Here is a tiny trained network, its code and every weight. The questions are about switching its units off for an input and a target symbol, where a switched-off unit gives its printed mean instead of its output.

import numpy as np


def w(rows, s, z=0):
    codes = np.array(rows[::2]) - 128.0
    scale = np.full(codes.shape[1], s)
    scale[-1] = z or s
    return codes * scale


def norm(h):
    return h / np.sqrt((h * h).mean(-1, keepdims=True) + 1e-5)


def f(y):
    return np.maximum(y, 0)


def softmax(a):
    e = np.exp(a - a.max(-1, keepdims=True))
    return e / e.sum(-1, keepdims=True)


def log_softmax(a):
    a = a - a.max(-1, keepdims=True)
    return a - np.log(np.exp(a).sum(-1, keepdims=True))


def net(x, mask):
    ids = ['ΔΘΞΣΨΩαβγεμπτφ'.index(c) for c in x.split()]
    T = len(ids)
    res = E[ids] + P[:T]
    r = norm(res)
    for j in range(3):
        rows = slice(2 * j, 2 * j + 2)
        q, k, v = (r @ M[0][rows].T for M in (Q, K, V))
        z = softmax(np.where(np.tri(T) > 0, q @ k.T / 2**0.5, -1e9)) @ v
        o = O[0][rows]
        res = res + np.where(mask[j], z, o[:, -1]) @ o[:, :-1]
    y = f(norm(res) @ A[0][:, :-1].T + A[0][:, -1])
    res = res + np.where(mask[3:7], y, B[0][:, -1]) @ B[0][:, :-1]
    return log_softmax(norm(res)[-1] @ U[:, :-1].T + U[:, -1])


Q, K, V, O, A, B = {}, {}, {}, {}, {}, {}
E = w([
[94,197,143],'Δ',
[188,121,104],'Θ',
[124,107,100],'Ξ',
[189,114,90],'Σ',
[141,93,255],'Ψ',
[80,117,181],'Ω',
[136,95,248],'α',
[132,127,165],'β',
[124,151,126],'γ',
[138,91,254],'ε',
[5,71,175],'μ',
[177,110,80],'π',
[75,137,143],'τ',
[189,114,93],'φ',
],0.0091)
P = w([
[194,89,198],'0',
[9,53,108],'1',
[20,69,111],'2',
[27,77,113],'3',
[30,87,114],'4',
[31,92,113],'5',
[36,99,109],'6',
[38,101,109],'7',
[31,108,108],'8',
[36,107,99],'9',
[34,114,98],'10',
[43,116,97],'11',
],0.0015)
Q[0] = w([
[178,150,51],'H0',
[141,250,134],'H0',
[108,129,92],'H1',
[230,156,12],'H1',
[109,159,156],'H2',
[94,185,89],'H2',
],0.013)
K[0] = w([
[195,110,98],'H0',
[180,240,142],'H0',
[156,118,127],'H1',
[7,48,66],'H1',
[139,170,166],'H2',
[172,110,227],'H2',
],0.014)
V[0] = w([
[229,96,117],'H0',
[102,74,2],'H0',
[156,95,175],'H1',
[32,23,114],'H1',
[215,177,163],'H2',
[104,116,122],'H2',
],0.0037)
O[0] = w([
[52,136,28,1],'H0',
[161,208,105,156],'H0',
[216,137,118,233],'H1',
[56,174,253,226],'H1',
[125,186,114,28],'H2',
[128,110,133,155],'H2',
],0.0038,0.00098)
A[0] = w([
[41,83,137,98],'N0',
[212,3,202,2],'N1',
[220,140,148,88],'N2',
[139,2,82,36],'N3',
],0.0069,0.0019)
B[0] = w([
[173,151,98,222],'N0',
[101,210,2,253],'N1',
[152,47,99,160],'N2',
[198,29,199,159],'N3',
],0.0067,0.0036)
U = w([
[96,198,182,179],'Δ',
[114,132,174,63],'Θ',
[106,130,174,80],'Ξ',
[118,144,123,48],'Σ',
[101,126,176,67],'Ψ',
[121,134,162,29],'Ω',
[106,138,149,33],'α',
[153,158,2,253],'β',
[232,11,50,226],'γ',
[114,143,136,46],'ε',
[45,34,193,197],'μ',
[112,148,130,41],'π',
[105,147,148,82],'τ',
[102,146,173,88],'φ',
],0.01,0.004)

Each question gives the input, a string of symbols that net reads in full, and the target symbol t.
The units are the heads (2 rows each of Q, K, V and O) and the neurons (one row each of A and B). Each row of codes is followed by its name. A weight is (code - 128) times the scale printed after its matrix; where a second scale follows, it is the last column's (O, A, B and U).
mask holds one flag per unit, heads first, then neurons. A switched-off unit (its flag False) gives its mean, the last column of its rows in O or B, instead of its output. The means were averaged over made-up inputs and are rounded, as every weight is.
A unit's drop is (log p(t) with every unit on - log p(t) with that unit switched off) / (log p(t) with every unit on - log p(t) with every unit switched off).
The circuit of an input: a set's keep is (log p(t) with only the set's units on - log p(t) with every unit switched off) / (log p(t) with every unit on - log p(t) with every unit switched off). Starting from all 7 units, units are removed one at a time, each time the one whose removal leaves the highest keep (on an exact tie, the one counted first), for as long as the keep stays at least 0.8.
units of the circuit, in order: the units of the circuit, biggest drop first
most important unit: the unit with the biggest drop
k most important neurons: the k neurons with the biggest drops, biggest first
which heads matter: for each layer, one digit per head in row order, 1 if its drop is at least 0.15 and else 0, layers parted by /
drop when u is switched off: that unit's drop, to one decimal
input Θ γ β α, target β: units of the circuit, in order	H1, N1
input γ π Ψ Ξ Ψ μ τ Σ τ, target γ: most important unit	H1
input Θ Ξ π Ξ Ω, target β: units of the circuit, in order	H1, N0
input Θ Δ π Δ π Ξ Σ ε, target β: which heads matter	010
input γ Ξ π φ Ω ε γ, target γ: which heads matter	110
input Θ Ψ τ α β ε, target β: units of the circuit, in order	H1, N1
input α π γ Δ Ω γ π α β Θ γ, target Δ: units of the circuit, in order	N1, H0, N3
input Ξ Ω Θ φ τ Σ α Θ Θ α, target Δ: 3 most important neurons	N1, N0, N3
input α β Δ β α Ξ, target γ: 3 most important neurons	N3, N1, N0
input Θ Ω α τ α α φ Θ Δ α Δ α, target β: 2 most important neurons	N1, N2
input Θ α Ω ε β γ Ξ τ π Ψ, target β: 2 most important neurons	N1, N3
input γ φ Δ Δ μ Δ α Ψ Θ ε, target γ: which heads matter	110
input α Δ α Ξ φ Θ Σ μ γ α, target Δ: 3 most important neurons	N1, N3, N0
input γ Ξ α, target γ: most important unit	H1
input γ α α φ π ε Ω α Ω, target γ: 2 most important neurons	N3, N0
input γ ε β Ξ Ψ, target γ: 2 most important neurons	N3, N1
input Θ Ξ Ψ Ψ, target β: drop when H1 is switched off	0.9
input γ Δ Ω Σ π Ψ π Δ μ τ μ α, target γ: drop when H0 is switched off	0.2
input γ α π τ Ψ α Ω, target γ: drop when N3 is switched off	0.4
input α ε Θ π ε Ξ, target γ: most important unit	N1
